Below are the code and all the weights of a small trained network. Each question names an input and a target symbol and asks about switching units off, where a switched-off unit gives its printed mean instead of its output.

import numpy as np


def w(rows, s, z=0):
    codes = np.array(rows[::2]) - 128.0
    scale = np.full(codes.shape[1], s)
    scale[-1] = z or s
    return codes * scale


def f(y):
    return np.maximum(y, 0)


def softmax(a):
    e = np.exp(a - a.max(-1, keepdims=True))
    return e / e.sum(-1, keepdims=True)


def log_softmax(a):
    a = a - a.max(-1, keepdims=True)
    return a - np.log(np.exp(a).sum(-1, keepdims=True))


def net(x, mask):
    ids = ['ΓΞΨΩαβεζθλμτ'.index(c) for c in x.split()]
    T = len(ids)
    res = E[ids] + P[:T]
    u = 0
    for l in range(2):
        r = res
        for j in range(2):
            rows = slice(3 * j, 3 * j + 3)
            q, k, v = (r @ M[l][rows].T for M in (Q, K, V))
            z = softmax(np.where(np.tri(T) > 0, q @ k.T / 3**0.5, -1e9)) @ v
            o = O[l][rows]
            res = res + np.where(mask[u + j], z, o[:, -1]) @ o[:, :-1]
        u += 2
        y = f(res @ A[l][:, :-1].T + A[l][:, -1])
        res = res + np.where(mask[u : u + 4], y, B[l][:, -1]) @ B[l][:, :-1]
        u += 4
    return log_softmax(res[-1] @ U[:, :-1].T + U[:, -1])


Q, K, V, O, A, B = {}, {}, {}, {}, {}, {}
E = w([
[167,183,153,42],'Γ',
[150,81,33,215],'Ξ',
[85,106,89,160],'Ψ',
[151,115,143,123],'Ω',
[101,154,123,82],'α',
[132,164,130,110],'β',
[152,62,128,74],'ε',
[67,173,106,204],'ζ',
[107,162,165,100],'θ',
[79,152,210,58],'λ',
[83,220,189,1],'μ',
[105,81,68,156],'τ',
],0.015)
P = w([
[67,65,153,201],'0',
[238,82,134,232],'1',
[121,69,84,59],'2',
[51,83,165,232],'3',
[248,130,201,161],'4',
[109,11,14,99],'5',
[80,115,175,159],'6',
[254,132,179,231],'7',
],0.0064)
Q[0] = w([
[172,157,205,244],'L0H1',
[71,204,147,164],'L0H1',
[107,179,20,112],'L0H1',
[220,67,192,171],'L0H2',
[37,65,86,174],'L0H2',
[2,11,68,13],'L0H2',
],0.0074)
K[0] = w([
[40,252,115,159],'L0H1',
[96,192,89,188],'L0H1',
[93,87,35,129],'L0H1',
[40,139,112,105],'L0H2',
[133,72,162,188],'L0H2',
[173,225,120,204],'L0H2',
],0.011)
V[0] = w([
[79,145,199,254],'L0H1',
[58,90,167,178],'L0H1',
[167,57,165,66],'L0H1',
[202,141,82,132],'L0H2',
[40,132,19,124],'L0H2',
[113,98,38,43],'L0H2',
],0.0057)
O[0] = w([
[183,214,219,152,188],'L0H1',
[112,186,151,179,244],'L0H1',
[177,192,106,167,202],'L0H1',
[169,116,77,93,7],'L0H2',
[88,127,56,101,118],'L0H2',
[157,176,158,3,102],'L0H2',
],0.0059,0.0014)
A[0] = w([
[222,75,73,139,60],'L0N1',
[58,83,252,70,3],'L0N2',
[154,80,245,98,138],'L0N3',
[131,32,183,95,184],'L0N4',
],0.011,0.0035)
B[0] = w([
[139,169,218,14,186],'L0N1',
[55,76,23,113,239],'L0N2',
[205,201,98,255,254],'L0N3',
[215,134,169,152,215],'L0N4',
],0.0079,0.0055)
Q[1] = w([
[161,70,180,211],'L1H1',
[182,235,123,147],'L1H1',
[57,186,130,47],'L1H1',
[255,159,54,131],'L1H2',
[187,144,52,182],'L1H2',
[199,6,85,113],'L1H2',
],0.0097)
K[1] = w([
[97,25,117,191],'L1H1',
[95,164,79,59],'L1H1',
[152,217,168,128],'L1H1',
[134,65,38,151],'L1H2',
[180,88,60,171],'L1H2',
[157,4,126,132],'L1H2',
],0.012)
V[1] = w([
[120,4,111,203],'L1H1',
[90,101,223,136],'L1H1',
[96,173,128,158],'L1H1',
[174,126,135,92],'L1H2',
[155,95,115,146],'L1H2',
[129,136,172,83],'L1H2',
],0.014)
O[1] = w([
[225,226,1,60,191],'L1H1',
[45,238,128,97,78],'L1H1',
[79,201,143,209,247],'L1H1',
[168,231,75,74,33],'L1H2',
[182,114,117,43,156],'L1H2',
[61,225,132,139,2],'L1H2',
],0.0065,0.0031)
A[1] = w([
[59,116,73,124,146],'L1N1',
[202,204,210,99,4],'L1N2',
[104,133,5,155,83],'L1N3',
[20,96,145,106,74],'L1N4',
],0.011,0.0049)
B[1] = w([
[99,169,17,153,213],'L1N1',
[7,149,117,122,253],'L1N2',
[143,2,166,134,233],'L1N3',
[177,156,205,25,206],'L1N4',
],0.0097,0.0047)
U = w([
[50,107,84,144,44],'Γ',
[34,127,50,107,90],'Ξ',
[176,53,178,66,66],'Ψ',
[34,130,89,15,131],'Ω',
[115,84,76,77,104],'α',
[140,152,166,105,89],'β',
[50,127,130,34,176],'ε',
[84,191,88,156,111],'ζ',
[124,200,129,130,147],'θ',
[253,228,127,175,121],'λ',
[73,142,209,166,94],'μ',
[251,202,116,69,252],'τ',
],0.0075,0.0043)

Each question gives the input, a string of symbols that net reads in full, and the target symbol t.
The units are the heads (3 rows each of Q, K, V and O) and the neurons (one row each of A and B). Each row of codes is followed by its name. A weight is (code - 128) times the scale printed after its matrix; where a second scale follows, it is the last column's (O, A, B and U).
mask holds one flag per unit, layer by layer, with each layer's heads first. A switched-off unit (its flag False) gives its mean, the last column of its rows in O or B, instead of its output. The means were averaged over made-up inputs and are rounded, as every weight is.
A unit's drop is (log p(t) with every unit on - log p(t) with that unit switched off) / (log p(t) with every unit on - log p(t) with every unit switched off).
The circuit of an input: a set's keep is (log p(t) with only the set's units on - log p(t) with every unit switched off) / (log p(t) with every unit on - log p(t) with every unit switched off). Starting from all 12 units, units are removed one at a time, each time the one whose removal leaves the highest keep (on an exact tie, the one counted first), for as long as the keep stays at least 0.8.
circuit, biggest first: the units of the circuit, biggest drop first
k most important neurons: the k neurons with the biggest drops, biggest first
top k neurons in layer l: the k neurons of layer l with the biggest drops, biggest first
which heads matter: for each layer, one digit per head in row order, 1 if its drop is at least 0.15 and else 0, layers parted by /
input λ Ψ μ μ Γ, target μ: which heads matter	00 / 10
input Ξ μ β ε, target τ: circuit, biggest first	(L1H1)
input λ ε λ ε τ, target τ: 2 most important neurons	(L0N3; L1N3)
input β μ Ω Ξ μ, target μ: which heads matter	00 / 10
input μ α α μ ζ λ τ, target α: top 2 neurons in layer 0	(L0N1; L0N3)
input τ α Γ, target Ψ: circuit, biggest first	(L1H1; L1H2)
input ε λ λ τ Ω Ω, target τ: which heads matter	00 / 10
input Ξ τ ε τ Ψ, target τ: 2 most important neurons	(L0N2; L1N2)
input β Ξ ε, target Ω: 4 most important neurons	(L0N1; L1N2; L0N3; L0N2)
input λ Ξ ε β λ, target λ: circuit, biggest first	(L0N3; L0N2; L1N2)
input ζ α λ Ω, target λ: 2 most important neurons	(L1N2; L0N1)
input ε ζ Ω μ μ ε ζ, target μ: top 2 neurons in layer 0	(L0N2; L0N4)
input ε Γ Ξ, target Ψ: which heads matter	01 / 10
input Ω ε μ Ω λ, target μ: circuit, biggest first	(L1H1)
input α ε τ μ, target Ω: circuit, biggest first	(L0N2; L1N4; L0N4)
input Γ Γ ε, target ε: which heads matter	10 / 11
input λ Γ β Ω, target λ: which heads matter	00 / 10
input μ ε ε τ, target α: circuit, biggest first	(L1N3; L1H1)
input β ε ε Ω λ, target λ: 3 most important neurons	(L0N3; L0N2; L0N1)
input ζ Ω Ω θ μ μ ζ ε, target μ: top 2 neurons in layer 0	(L0N2; L0N1)
input μ α ζ Γ μ, target μ: 2 most important neurons	(L0N3; L1N1)
input μ Ξ Ξ μ μ ε, target Ω: top 2 neurons in layer 0	(L0N1; L0N2)
input θ α α ζ, target μ: top neuron in layer 0	(L0N2)
input α ζ Ψ Ξ, target Ψ: 2 most important neurons	(L1N3; L1N2)
input Ψ μ θ τ τ, target τ: 3 most important neurons	(L0N2; L1N2; L0N1)
